Here is a tiny trained network, its code and every weight. The questions are about switching its units off for an input and a class, where a switched-off unit gives its printed mean instead of its output.

import numpy as np


def w(rows, s, z=0):
    codes = np.array(rows[::2]) - 128.0
    scale = np.full(codes.shape[1], s)
    scale[-1] = z or s
    return codes * scale


def norm(h):
    return h / np.sqrt((h * h).mean(-1, keepdims=True) + 1e-5)


def f(y):
    return y / 2 * (1 + np.tanh(0.7978845608 * (y + 0.044715 * y**3)))


def log_softmax(a):
    a = a - a.max(-1, keepdims=True)
    return a - np.log(np.exp(a).sum(-1, keepdims=True))


def net(x, mask):
    res = np.array(x, float).reshape(1, 4) / 4 @ E
    u = 0
    for l in range(3):
        y = f(norm(res) @ A[l][:, :-1].T + A[l][:, -1])
        res = res + np.where(mask[u : u + 3], y, B[l][:, -1]) @ B[l][:, :-1]
        u += 3
    return log_softmax(norm(res)[-1] @ U[:, :-1].T + U[:, -1])


A, B = {}, {}
E = w([
[128,129,127,128,130],'x0',
[101,142,193,228,165],'x1',
[10,155,143,110,119],'x2',
[98,62,130,46,153],'x3',
],0.0013)
A[0] = w([
[252,135,48,74,113,38],'0.n1',
[185,25,227,165,228,52],'0.n2',
[164,10,188,87,205,4],'0.n3',
],0.0037,0.0032)
B[0] = w([
[40,106,81,221,117,254],'0.n1',
[212,211,44,3,205,199],'0.n2',
[7,130,22,86,157,89],'0.n3',
],0.0031,0.00071)
A[1] = w([
[95,177,155,170,21,41],'1.n1',
[69,210,100,108,35,121],'1.n2',
[24,171,167,182,255,8],'1.n3',
],0.0034,0.0018)
B[1] = w([
[192,162,3,97,163,219],'1.n1',
[228,182,101,58,191,255],'1.n2',
[191,39,3,126,84,163],'1.n3',
],0.0037,0.00073)
A[2] = w([
[56,3,71,118,118,2],'2.n1',
[61,135,175,61,69,53],'2.n2',
[129,153,52,210,43,56],'2.n3',
],0.0051,0.0024)
B[2] = w([
[222,224,231,252,172,232],'2.n1',
[71,39,91,118,45,132],'2.n2',
[7,12,154,20,67,251],'2.n3',
],0.0042,0.0018)
U = w([
[10,20,142,23,3,32],'0',
[224,210,243,248,184,255],'1',
[236,245,9,12,240,26],'2',
],0.006,0.00082)

Each question gives the input, the list of numbers given to net, and the class t.
The units are the neurons (one row each of A and B). Each row of codes is followed by its name. A weight is (code - 128) times the scale printed after its matrix; where a second scale follows, it is the last column's (A, B and U).
mask holds one flag per neuron, layer by layer. A switched-off neuron (its flag False) gives its mean, the last column of its row in B, instead of its output. The means were averaged over made-up inputs and are rounded, as every weight is.
A unit's drop is (log p(t) with every unit on - log p(t) with that unit switched off) / (log p(t) with every unit on - log p(t) with every unit switched off).
The circuit of an input: a set's keep is (log p(t) with only the set's units on - log p(t) with every unit switched off) / (log p(t) with every unit on - log p(t) with every unit switched off). Starting from all 9 units, units are removed one at a time, each time the one whose removal leaves the highest keep (on an exact tie, the one counted first), for as long as the keep stays at least 0.8.
units of the circuit, in order: the units of the circuit, biggest drop first
unit that matters most: the unit with the biggest drop
top k neurons: the k neurons with the biggest drops, biggest first
top k neurons in layer l: the k neurons of layer l with the biggest drops, biggest first
drop of u: that unit's drop, to one decimal
input [5,-6,0,3], class 1: top 2 neurons => 2.n1; 0.n2
input [-8,-3,4,-7], class 2: units of the circuit, in order => 1.n2
input [2,-2,-8,2], class 1: units of the circuit, in order => 2.n1; 0.n1; 1.n2
input [4,2,-3,7], class 2: top 2 neurons in layer 0 => 0.n2; 0.n3
input [-1,2,6,-5], class 0: top 3 neurons => 0.n2; 2.n3; 1.n3
input [5,-4,0,3], class 1: units of the circuit, in order => 0.n2; 2.n1
input [1,5,8,6], class 1: units of the circuit, in order => 2.n1; 1.n3
input [8,7,7,0], class 0: top 4 neurons => 2.n3; 0.n3; 1.n3; 1.n1
input [4,-4,-1,8], class 1: top 2 neurons => 2.n1; 2.n3
input [-7,7,1,-6], class 0: units of the circuit, in order => 1.n3; 2.n3
input [7,7,7,-4], class 0: units of the circuit, in order => 1.n3; 2.n3
input [-5,7,1,-7], class 0: units of the circuit, in order => 2.n3; 1.n3
input [0,-2,0,-8], class 0: top 4 neurons => 0.n2; 2.n3; 2.n1; 0.n3
input [3,5,-6,2], class 2: units of the circuit, in order => 0.n2
input [3,-1,0,-4], class 0: top 3 neurons => 0.n2; 2.n3; 2.n1
input [7,7,2,0], class 0: top 2 neurons => 1.n3; 2.n3
input [-2,-4,5,0], class 2: top 2 neurons => 1.n2; 2.n3
input [0,-8,-1,0], class 0: top 3 neurons => 2.n3; 0.n2; 0.n3
input [-2,3,-4,7], class 2: top 2 neurons => 0.n2; 2.n3
input [3,4,3,-1], class 0: unit that matters most => 1.n3
input [-4,-5,6,-8], class 2: top 2 neurons in layer 1 => 1.n2; 1.n1
input [4,-1,-2,5], class 1: top 2 neurons => 2.n1; 1.n1
input [-5,5,3,-5], class 0: top 2 neurons => 1.n3; 2.n3
input [-8,-8,-1,6], class 1: top 2 neurons => 2.n1; 2.n3
input [2,-3,5,-5], class 2: drop of 2.n1 => 0.1
input [-2,7,-7,8], class 2: drop of 0.n2 => 1.5
input [-7,-2,-6,7], class 1: drop of 2.n1 => 0.7
input [-5,4,-6,8], class 2: top neuron => 0.n2
input [-8,-4,5,-1], class 2: drop of 1.n2 => 1.2
